[[140 109 108 130 140 144]
 [107 129 147 124 129 115]
 [143 151 128 139 121 132]]
=>
[[144 115 132]
 [140 129 121]
 [130 124 139]
 [108 147 128]
 [109 129 151]
 [140 107 143]]

[[124 126 122 142 117 127 119 138 148 128 132 140 112 130]
 [129 155 126 143 105 103 105 157 148 129 137 128 111 140]
 [119 131 126 138 122 109 123 143 148 130 137 136 110 134]
 [117 148 130 146 114  99 110 152 156 135 124 141 115 125]]
=>
[[130 140 134 125]
 [112 111 110 115]
 [140 128 136 141]
 [132 137 137 124]
 [128 129 130 135]
 [148 148 148 156]
 [138 157 143 152]
 [119 105 123 110]
 [127 103 109  99]
 [117 105 122 114]
 [142 143 138 146]
 [122 126 126 130]
 [126 155 131 148]
 [124 129 119 117]]

[[132 135 129 137 130 129 139 127 134 139 127 117]
 [124 151 116 123 144 123 127 128 137 120 140 140]
 [128 124 125 125 149 123 115 118 124 131 135 133]
 [137 144 130 131 110 134 120 129 133 132 134 126]
 [131 131 129 125 130 127 127 125 126 131 118 123]
 [137 114 109 125 150 124 131 136 131 123 119 121]
 [124 128 141 132 112 127 117 127 126 142 141 131]
 [120 122 135 129 114 136 124 125 139 136 124 116]]
=>
[[117 140 133 126 123 121 131 116]
 [127 140 135 134 118 119 141 124]
 [139 120 131 132 131 123 142 136]
 [134 137 124 133 126 131 126 139]
 [127 128 118 129 125 136 127 125]
 [139 127 115 120 127 131 117 124]
 [129 123 123 134 127 124 127 136]
 [130 144 149 110 130 150 112 114]
 [137 123 125 131 125 125 132 129]
 [129 116 125 130 129 109 141 135]
 [135 151 124 144 131 114 128 122]
 [132 124 128 137 131 137 124 120]]

[[108 125]
 [125 138]
 [144 138]
 [127 135]
 [115 146]
 [131 150]
 [128 123]
 [145 127]
 [121 125]
 [142 144]
 [134 123]
 [126 127]]
=>
[[125 138 138 135 146 150 123 127 125 144 123 127]
 [108 125 144 127 115 131 128 145 121 142 134 126]]

[[128 117]
 [149 100]]
=>
[[117 100]
 [128 149]]

[[138 116 115 118 140 113 132 116 125 119 123 114]
 [141 145 148 153 128 142 132 142 132 142 129 134]
 [133 138 109 119 133 144 142 113 128 113 132 140]
 [126 111 131 129 135 116 132 132 130 130 122 127]
 [137 144 120 123 136 135 129 120 146 114 127 143]
 [138 135 140 139 153 109 115 139 111 141 117 118]
 [129 143 151 152 128 140 110 144 129 142 114 118]
 [131 133 119 115 126 135 126 116 133 116 114 117]]
=>
[[114 134 140 127 143 118 118 117]
 [123 129 132 122 127 117 114 114]
 [119 142 113 130 114 141 142 116]
 [125 132 128 130 146 111 129 133]
 [116 142 113 132 120 139 144 116]
 [132 132 142 132 129 115 110 126]
 [113 142 144 116 135 109 140 135]
 [140 128 133 135 136 153 128 126]
 [118 153 119 129 123 139 152 115]
 [115 148 109 131 120 140 151 119]
 [116 145 138 111 144 135 143 133]
 [138 141 133 126 137 138 129 131]]
---
[[136 116 121 131 118]
 [142 113 111 140 111]
 [113 133 145 124 147]
 [130 135 139 131 107]]
=>
[[130 135 139 131 107]
 [113 133 145 124 147]
 [136 116 121 131 118]
 [142 113 111 140 111]]

[[100 130]
 [115 112]
 [122 125]
 [130 116]
 [106 142]
 [118 126]
 [109 134]
 [141 110]
 [114 120]]
=>
[[106 142]
 [109 134]
 [100 130]
 [118 126]
 [122 125]
 [114 120]
 [130 116]
 [115 112]
 [141 110]]

[[114 134 132 108 134 123 148 100 124 130 133 110 129 122 129 125]
 [132 130 135 132 123 141 137 110 130 124 130 132 123 131 134 134]
 [117 135 124 115 127 117 126 142 134 132 124 127 127 124 143 120]]
=>
[[117 135 124 115 127 117 126 142 134 132 124 127 127 124 143 120]
 [114 134 132 108 134 123 148 100 124 130 133 110 129 122 129 125]
 [132 130 135 132 123 141 137 110 130 124 130 132 123 131 134 134]]

[[125 135 102 146 107 110]
 [127 127 128 108 149 114]
 [145 150 130 107 118 128]]
=>
[[145 150 130 107 118 128]
 [125 135 102 146 107 110]
 [127 127 128 108 149 114]]

[[142 145 128 139 122 117 124 148 123 132 128]
 [104 104 128 106 133 127 142 115 141 131 125]
 [143 147 128 130 117 150 118 108 120 120 128]
 [113 113 128 108 129 115 129 134 128 129 126]
 [122 124 129 118 127 137 150 110 149 135 127]
 [108 108 128 113 133 112 139 129 136 135 125]]
=>
[[143 147 128 130 117 150 118 108 120 120 128]
 [142 145 128 139 122 117 124 148 123 132 128]
 [122 124 129 118 127 137 150 110 149 135 127]
 [113 113 128 108 129 115 129 134 128 129 126]
 [108 108 128 113 133 112 139 129 136 135 125]
 [104 104 128 106 133 127 142 115 141 131 125]]

[[143 102 115 142 135 128 132 137 137 125 104 126]
 [124 105 113 125 130 142 129 128 127 136 109 126]]
=>
[[124 105 113 125 130 142 129 128 127 136 109 126]
 [143 102 115 142 135 128 132 137 137 125 104 126]]

[[138 128 133 131 136 134 135 131 119 124 128 119]
 [112 121 148 125 133 129 149 128 123 134 123 125]
 [133 150 124 129 125 127 124 127 131 121 145 127]]
=>
[[133 150 124 129 125 127 124 127 131 121 145 127]
 [138 128 133 131 136 134 135 131 119 124 128 119]
 [112 121 148 125 133 129 149 128 123 134 123 125]]

[[127 114 151 107 125 126 136 135 122]
 [141 128 106 126 129 114 123 129 101]
 [134 123 120 121 129 124 142 133 132]
 [119 139 127 147 136 129 119 130 150]]
=>
[[119 139 127 147 136 129 119 130 150]
 [141 128 106 126 129 114 123 129 101]
 [134 123 120 121 129 124 142 133 132]
 [127 114 151 107 125 126 136 135 122]]
---
[[133 111 125 122 121 134 122 125 131 115 131 136 128]
 [138 123 132 117 128 135 121 127 140 106 127 135 138]]
=>
[[128 138]
 [136 135]
 [131 127]
 [115 106]
 [131 140]
 [125 127]
 [122 121]
 [134 135]
 [121 128]
 [122 117]
 [125 132]
 [111 123]
 [133 138]]

[[117 101 125]
 [155 138 127]
 [124 122 130]]
=>
[[125 127 130]
 [101 138 122]
 [117 155 124]]

[[141 119 126 109 117]
 [112 123 134 141 131]
 [123 105 142 134 128]
 [132 136 114 134 131]
 [129 116 135 119 123]
 [116 113 146 136 132]
 [129 127 109 127 121]]
=>
[[117 131 128 131 123 132 121]
 [109 141 134 134 119 136 127]
 [126 134 142 114 135 146 109]
 [119 123 105 136 116 113 127]
 [141 112 123 132 129 116 129]]

[[129 130 103 148 125 134 125 123 135 140 129 127 133 134]
 [125 139 116 140 135 144 128 133 141 132 128 130 128 131]]
=>
[[134 131]
 [133 128]
 [127 130]
 [129 128]
 [140 132]
 [135 141]
 [123 133]
 [125 128]
 [134 144]
 [125 135]
 [148 140]
 [103 116]
 [130 139]
 [129 125]]

[[124 127 139 133]
 [127 130 148 120]
 [123 123 130 125]
 [128 115 118 126]
 [127 131 131 121]
 [129 141 137 131]
 [132 123 117 131]
 [132 123 128 122]
 [124 124 106 138]
 [129 120 148 131]
 [128 126 143 134]
 [133 119 116 133]]
=>
[[133 120 125 126 121 131 131 122 138 131 134 133]
 [139 148 130 118 131 137 117 128 106 148 143 116]
 [127 130 123 115 131 141 123 123 124 120 126 119]
 [124 127 123 128 127 129 132 132 124 129 128 133]]

[[128 128 157]
 [128 157 157]
 [128 147 157]
 [128 128 157]
 [128 137 157]
 [128 157 157]
 [128 128 157]
 [128 157 157]
 [128 128 157]]
=>
[[157 157 157 157 157 157 157 157 157]
 [128 157 147 128 137 157 128 157 128]
 [128 128 128 128 128 128 128 128 128]]

[[129 124 113 142 138 139 139 130 120 137 123]
 [136 145 118 121 122 140 123 112 122 125 137]
 [107 144 126 115 102 116 133 119 106 122 121]
 [130 130 137 143 127 116 126 129 134 124 127]]
=>
[[123 137 121 127]
 [137 125 122 124]
 [120 122 106 134]
 [130 112 119 129]
 [139 123 133 126]
 [139 140 116 116]
 [138 122 102 127]
 [142 121 115 143]
 [113 118 126 137]
 [124 145 144 130]
 [129 136 107 130]]
---
[[104 122 146]
 [148 144 105]]
=>
[104 144]

[[104 135 130]
 [126 111 129]
 [152 102 143]
 [119 156 146]
 [109 131 128]]
=>
[104 111 143]

[[137 133 142]
 [130 111 127]
 [154 111 134]
 [123 113 118]]
=>
[137 111 134]

[[125 139 127 131 119]
 [138 156 124 120 137]]
=>
[125 156]

[[134 131 127]
 [133 140 154]]
=>
[134 140]

[[134 138 125 109]
 [133 139 130 110]
 [136 143 137 104]]
=>
[134 139 137]
